Below are the code and all the weights of a small trained network. Each question names an input and a class and asks about switching units off, where a switched-off unit gives its printed mean instead of its output.

import numpy as np


def w(rows, s, z=0):
    codes = np.array(rows[::2]) - 128.0
    scale = np.full(codes.shape[1], s)
    scale[-1] = z or s
    return codes * scale


def norm(h):
    return h / np.sqrt((h * h).mean(-1, keepdims=True) + 1e-5)


def f(y):
    return np.maximum(y, 0)


def log_softmax(a):
    a = a - a.max(-1, keepdims=True)
    return a - np.log(np.exp(a).sum(-1, keepdims=True))


def net(x, mask):
    res = np.array(x, float).reshape(1, 2) / 4 @ E
    u = 0
    for l in range(2):
        y = f(norm(res) @ A[l][:, :-1].T + A[l][:, -1])
        res = res + np.where(mask[u : u + 4], y, B[l][:, -1]) @ B[l][:, :-1]
        u += 4
    return log_softmax(norm(res)[-1] @ U[:, :-1].T + U[:, -1])


A, B = {}, {}
E = w([
[185,114,134,94,151,98,178,112,145,158,239,138],'x0',
[240,132,214,135,142,180,3,120,110,141,150,97],'x1',
],0.014)
A[0] = w([
[55,119,72,158,38,125,170,73,106,155,93,135,4],'0.n1',
[81,184,149,178,52,159,73,194,75,40,2,126,114],'0.n2',
[199,73,144,152,151,126,112,107,112,160,117,122,99],'0.n3',
[96,110,131,152,158,128,125,143,131,102,117,135,58],'0.n4',
],0.0094,0.0038)
B[0] = w([
[151,102,143,162,55,253,117,131,93,173,73,150,202],'0.n1',
[215,182,131,173,213,52,193,78,155,155,137,161,254],'0.n2',
[81,162,56,80,1,161,119,117,125,83,70,129,185],'0.n3',
[69,116,233,115,99,69,204,75,139,154,136,100,142],'0.n4',
],0.0091,0.013)
A[1] = w([
[135,139,117,173,54,154,123,116,105,115,77,115,249],'1.n1',
[142,119,144,82,132,134,149,111,123,174,211,113,167],'1.n2',
[26,106,90,112,74,182,254,116,169,116,95,123,59],'1.n3',
[170,102,196,151,175,139,23,116,90,131,105,71,183],'1.n4',
],0.0093,0.0013)
B[1] = w([
[163,152,131,85,188,129,167,122,152,78,117,182,212],'1.n1',
[64,193,154,134,248,90,150,95,158,92,103,162,189],'1.n2',
[129,139,158,63,111,123,94,170,91,122,82,184,252],'1.n3',
[16,37,166,143,121,154,134,199,85,175,70,142,204],'1.n4',
],0.015,0.011)
U = w([
[66,108,150,81,99,166,114,183,94,118,43,171,208],'0',
[108,188,185,140,201,45,200,92,191,79,135,144,235],'1',
[214,225,85,59,161,125,109,130,179,75,92,159,202],'2',
[184,113,53,190,7,245,137,121,164,176,243,59,2],'3',
[177,65,71,192,65,123,84,183,223,141,176,51,2],'4',
[184,93,70,193,31,175,112,175,167,170,221,62,2],'5',
[164,92,1,146,84,118,54,171,202,153,129,42,2],'6',
],0.0092,0.0041)

Each question gives the input, the list of numbers given to net, and the class t.
The units are the neurons (one row each of A and B). Each row of codes is followed by its name. A weight is (code - 128) times the scale printed after its matrix; where a second scale follows, it is the last column's (A, B and U).
mask holds one flag per neuron, layer by layer. A switched-off neuron (its flag False) gives its mean, the last column of its row in B, instead of its output. The means were averaged over made-up inputs and are rounded, as every weight is.
A unit's drop is (log p(t) with every unit on - log p(t) with that unit switched off) / (log p(t) with every unit on - log p(t) with every unit switched off).
top k neurons: the k neurons with the biggest drops, biggest first
top k neurons in layer l: the k neurons of layer l with the biggest drops, biggest first
drop of u: that unit's drop, to one decimal
input [-7,-5], class 1: top 3 neurons	[0.n2 0.n3 1.n4]
input [3,5], class 0: top 2 neurons	[0.n2 1.n4]
input [-2,-3], class 2: top 4 neurons	[1.n4 0.n1 1.n1 0.n2]
input [-1,2], class 2: top 2 neurons	[0.n3 1.n2]
input [-6,5], class 1: top 3 neurons	[0.n2 1.n3 0.n1]
input [1,0], class 2: top 2 neurons	[1.n4 0.n2]
input [-8,-5], class 1: top 3 neurons	[0.n2 0.n3 1.n4]
input [-7,4], class 1: top 3 neurons	[0.n2 1.n3 0.n1]
input [-4,3], class 1: top 2 neurons in layer 0	[0.n2 0.n1]
input [-8,-4], class 1: top 2 neurons	[0.n2 0.n3]
input [-7,5], class 1: top 3 neurons	[0.n2 1.n3 0.n1]
input [-3,-3], class 2: top 2 neurons	[0.n1 1.n4]
input [6,-7], class 0: top 2 neurons	[0.n2 1.n3]
input [7,-7], class 0: top 3 neurons	[0.n2 1.n3 1.n1]
input [-6,-4], class 1: top 3 neurons in layer 0	[0.n2 0.n3 0.n4]
input [-4,2], class 1: drop of 0.n2	1.2
input [3,-6], class 0: drop of 0.n2	0.2
input [2,8], class 0: drop of 1.n4	0.7
